Here is a tiny trained network, its code and every weight. The questions are about switching its units off for an input and a class, where a switched-off unit gives its printed mean instead of its output.

import numpy as np


def w(rows, s, z=0):
    codes = np.array(rows[::2]) - 128.0
    scale = np.full(codes.shape[1], s)
    scale[-1] = z or s
    return codes * scale


def f(y):
    return y / 2 * (1 + np.tanh(0.7978845608 * (y + 0.044715 * y**3)))


def log_softmax(a):
    a = a - a.max(-1, keepdims=True)
    return a - np.log(np.exp(a).sum(-1, keepdims=True))


def net(x, mask):
    res = np.array(x, float).reshape(1, 8) / 4 @ E
    y = f(res @ A[0][:, :-1].T + A[0][:, -1])
    res = res + np.where(mask, y, B[0][:, -1]) @ B[0][:, :-1]
    return log_softmax(res[-1] @ U[:, :-1].T + U[:, -1])


A, B = {}, {}
E = w([
[129,128,126,128,127,128,127,128],'x0',
[129,130,125,128,127,127,128,127],'x1',
[128,125,130,128,129,128,128,121],'x2',
[126,53,59,93,168,57,88,142],'x3',
[128,126,130,127,129,128,128,126],'x4',
[2,110,95,134,43,104,156,117],'x5',
[141,185,121,13,132,87,192,150],'x6',
[129,128,130,128,127,129,129,127],'x7',
],0.0094)
A[0] = w([
[156,90,108,66,178,67,108,114,145],'n0',
[135,230,167,166,77,217,169,106,254],'n1',
[183,62,170,194,185,170,88,101,185],'n2',
[179,109,117,65,175,96,142,87,138],'n3',
[129,7,61,85,187,26,81,124,187],'n4',
[214,80,176,188,211,189,63,123,186],'n5',
[44,39,121,206,76,145,121,89,124],'n6',
[88,73,145,182,49,146,130,97,146],'n7',
[84,126,149,27,61,69,219,112,105],'n8',
[65,158,122,56,67,78,176,130,99],'n9',
[208,196,144,38,210,121,161,123,133],'n10',
[187,156,147,83,165,127,162,108,135],'n11',
],0.011,0.007)
B[0] = w([
[90,75,126,115,190,143,91,204,187],'n0',
[150,172,213,126,81,182,250,119,243],'n1',
[82,142,61,127,146,157,174,98,224],'n2',
[126,90,159,131,197,139,104,200,179],'n3',
[125,102,25,138,130,60,26,109,244],'n4',
[96,167,47,130,176,177,191,112,252],'n5',
[138,58,169,129,26,84,93,117,201],'n6',
[93,47,154,113,62,129,162,166,182],'n7',
[115,171,52,133,181,175,164,114,192],'n8',
[109,148,70,149,166,168,167,98,179],'n9',
[205,173,224,115,138,86,70,157,230],'n10',
[172,172,183,127,139,101,95,126,184],'n11',
],0.018,0.014)
U = w([
[100,193,111,149,146,230,227,74,188],'0',
[58,129,11,151,202,140,106,105,243],'1',
[243,181,254,95,114,115,132,150,115],'2',
[183,100,167,97,169,43,31,198,12],'3',
[117,63,241,133,32,133,163,156,121],'4',
[127,57,124,146,42,15,41,105,9],'5',
],0.0048,0.0011)

Each question gives the input, the list of numbers given to net, and the class t.
The units are the neurons (one row each of A and B). Each row of codes is followed by its name. A weight is (code - 128) times the scale printed after its matrix; where a second scale follows, it is the last column's (A, B and U).
mask holds one flag per neuron, in row order. A switched-off neuron (its flag False) gives its mean, the last column of its row in B, instead of its output. The means were averaged over made-up inputs and are rounded, as every weight is.
A unit's drop is (log p(t) with every unit on - log p(t) with that unit switched off) / (log p(t) with every unit on - log p(t) with every unit switched off).
The circuit of an input: a set's keep is (log p(t) with only the set's units on - log p(t) with every unit switched off) / (log p(t) with every unit on - log p(t) with every unit switched off). Starting from all 12 units, units are removed one at a time, each time the one whose removal leaves the highest keep (on an exact tie, the one counted first), for as long as the keep stays at least 0.8.
units of the circuit, in order: the units of the circuit, biggest drop first
most important unit: the unit with the biggest drop
k most important neurons: the k neurons with the biggest drops, biggest first
drop when u is switched off: that unit's drop, to one decimal
input [3,-7,-7,-8,-1,-8,4,8], class 2: most important unit -> n10
input [-6,4,5,8,-1,3,0,1], class 5: 2 most important neurons -> [n5; n2]
input [-5,-1,-6,-8,-5,-8,1,6], class 2: 4 most important neurons -> [n10; n11; n8; n9]
input [-8,-4,-2,1,2,2,-6,-1], class 5: 2 most important neurons -> [n1; n6]
input [7,7,-4,8,-8,0,1,5], class 3: 2 most important neurons -> [n5; n2]
input [-2,3,1,-8,5,-7,1,1], class 2: 3 most important neurons -> [n10; n11; n8]
input [8,-1,-6,-1,0,8,-7,-8], class 4: 2 most important neurons -> [n4; n7]
input [-8,-6,-1,4,-6,5,0,-2], class 5: 2 most important neurons -> [n5; n6]
input [3,8,-8,5,0,0,8,-5], class 3: 4 most important neurons -> [n10; n5; n2; n3]
input [-8,-4,-5,1,3,1,-1,7], class 5: 2 most important neurons -> [n5; n1]
input [-6,-2,5,-1,-3,-6,2,-2], class 2: 2 most important neurons -> [n10; n4]
input [3,-3,-5,0,6,6,-4,6], class 4: 2 most important neurons -> [n4; n7]
input [6,-7,7,-4,2,6,-3,-5], class 4: drop when n7 is switched off -> 0.0
input [-2,-4,0,-3,-1,-8,2,2], class 2: units of the circuit, in order -> [n10]
input [-7,-5,-8,-1,-3,-8,6,3], class 2: drop when n4 is switched off -> 0.1
input [-7,1,5,7,-8,4,0,-4], class 5: drop when n6 is switched off -> 0.2
